Below is a small trained network, with its code and all its weights. Each question gives an input and a class and asks what happens when units are switched off, that is, made to give their printed mean instead of their output.

import numpy as np


def w(rows, s, z=0):
    codes = np.array(rows[::2]) - 128.0
    scale = np.full(codes.shape[1], s)
    scale[-1] = z or s
    return codes * scale


def norm(h):
    return h / np.sqrt((h * h).mean(-1, keepdims=True) + 1e-5)


def f(y):
    return np.maximum(y, 0)


def log_softmax(a):
    a = a - a.max(-1, keepdims=True)
    return a - np.log(np.exp(a).sum(-1, keepdims=True))


def net(x, mask):
    res = np.array(x, float).reshape(1, 4) / 4 @ E
    u = 0
    for l in range(3):
        y = f(norm(res) @ A[l][:, :-1].T + A[l][:, -1])
        res = res + np.where(mask[u : u + 6], y, B[l][:, -1]) @ B[l][:, :-1]
        u += 6
    return log_softmax(norm(res)[-1] @ U[:, :-1].T + U[:, -1])


A, B = {}, {}
E = w([
[163,49,223,46,120,26,82,189],'x0',
[118,74,227,103,40,142,249,66],'x1',
[166,121,117,110,123,147,97,93],'x2',
[122,142,101,118,85,104,119,135],'x3',
],0.011)
A[0] = w([
[109,116,127,142,159,119,95,172,87],'L0N1',
[89,126,84,128,142,139,136,146,82],'L0N2',
[102,184,6,200,212,185,96,147,159],'L0N3',
[108,116,99,116,189,117,15,204,22],'L0N4',
[142,173,81,139,102,120,142,157,3],'L0N5',
[98,139,55,164,114,192,221,70,30],'L0N6',
],0.016,0.0034)
B[0] = w([
[159,189,91,70,83,116,130,152,158],'L0N1',
[112,131,84,114,93,143,101,136,150],'L0N2',
[35,8,85,83,108,151,89,95,251],'L0N3',
[208,200,207,168,152,99,134,158,205],'L0N4',
[121,40,137,172,185,129,160,116,145],'L0N5',
[190,214,189,179,125,100,174,143,225],'L0N6',
],0.015,0.019)
A[1] = w([
[157,179,81,186,151,160,182,118,120],'L1N1',
[147,188,103,98,116,147,78,153,94],'L1N2',
[158,182,95,141,196,89,92,158,6],'L1N3',
[124,217,93,206,131,149,170,97,96],'L1N4',
[86,170,4,113,142,169,127,146,93],'L1N5',
[172,213,85,166,189,98,81,190,133],'L1N6',
],0.019,0.0019)
B[1] = w([
[115,174,147,96,78,156,38,20,213],'L1N1',
[111,161,172,240,162,114,114,134,176],'L1N2',
[111,212,106,103,141,97,105,203,202],'L1N3',
[170,247,137,135,82,190,163,53,244],'L1N4',
[121,52,101,166,177,93,149,110,177],'L1N5',
[209,92,117,155,146,132,68,156,254],'L1N6',
],0.016,0.0095)
A[2] = w([
[49,83,29,123,172,175,130,118,93],'L2N1',
[73,56,217,52,99,48,242,199,63],'L2N2',
[110,136,106,209,138,85,154,136,251],'L2N3',
[112,160,97,65,168,112,161,135,118],'L2N4',
[213,178,52,108,215,153,154,182,127],'L2N5',
[2,34,75,156,150,118,143,131,1],'L2N6',
],0.016,0.0021)
B[2] = w([
[62,82,103,137,180,133,91,74,213],'L2N1',
[158,64,126,5,115,144,215,184,252],'L2N2',
[108,129,130,135,205,115,193,141,153],'L2N3',
[174,68,149,172,125,153,141,123,129],'L2N4',
[77,91,142,151,112,89,86,175,178],'L2N5',
[46,135,14,221,186,121,154,107,239],'L2N6',
],0.017,0.014)
U = w([
[34,96,72,169,170,140,111,67,247],'0',
[151,252,177,142,64,186,158,14,108],'1',
[177,168,176,154,163,69,25,233,2],'2',
[159,81,172,7,104,135,192,164,106],'3',
],0.012,0.0016)

Each question gives the input, the list of numbers given to net, and the class t.
The units are the neurons (one row each of A and B). Each row of codes is followed by its name. A weight is (code - 128) times the scale printed after its matrix; where a second scale follows, it is the last column's (A, B and U).
mask holds one flag per neuron, layer by layer. A switched-off neuron (its flag False) gives its mean, the last column of its row in B, instead of its output. The means were averaged over made-up inputs and are rounded, as every weight is.
A unit's drop is (log p(t) with every unit on - log p(t) with that unit switched off) / (log p(t) with every unit on - log p(t) with every unit switched off).
The circuit of an input: a set's keep is (log p(t) with only the set's units on - log p(t) with every unit switched off) / (log p(t) with every unit on - log p(t) with every unit switched off). Starting from the 12 units with the biggest drops (on a tie, the unit counted first), units are removed one at a time, each time the one whose removal leaves the highest keep (on an exact tie, the one counted first), for as long as the keep stays at least 0.8.
circuit, biggest first: the units of the circuit, biggest drop first
top k neurons: the k neurons with the biggest drops, biggest first
k most important neurons of layer l: the k neurons of layer l with the biggest drops, biggest first
drop of u: that unit's drop, to one decimal
input [7,0,0,8], class 2: circuit, biggest first	[L0N3]
input [1,3,5,1], class 3: top 3 neurons	[L0N6 L0N3 L1N4]
input [2,3,-3,-6], class 3: 2 most important neurons of layer 0	[L0N6 L0N3]
input [5,1,2,8], class 3: 2 most important neurons of layer 0	[L0N4 L0N6]
input [2,6,-5,-8], class 3: top 2 neurons	[L0N3 L0N6]
input [3,2,-6,-2], class 3: top 3 neurons	[L0N6 L0N3 L0N4]
input [3,2,-2,8], class 3: top 3 neurons	[L0N3 L0N6 L0N4]
input [4,1,6,0], class 3: 2 most important neurons of layer 1	[L1N4 L1N6]
input [-5,1,-7,7], class 1: drop of L0N6	2.1
input [-6,8,-2,-8], class 1: drop of L0N1	0.0
input [1,-6,8,-5], class 2: drop of L0N4	2.9
input [1,-4,-5,-4], class 2: drop of L0N4	2.2
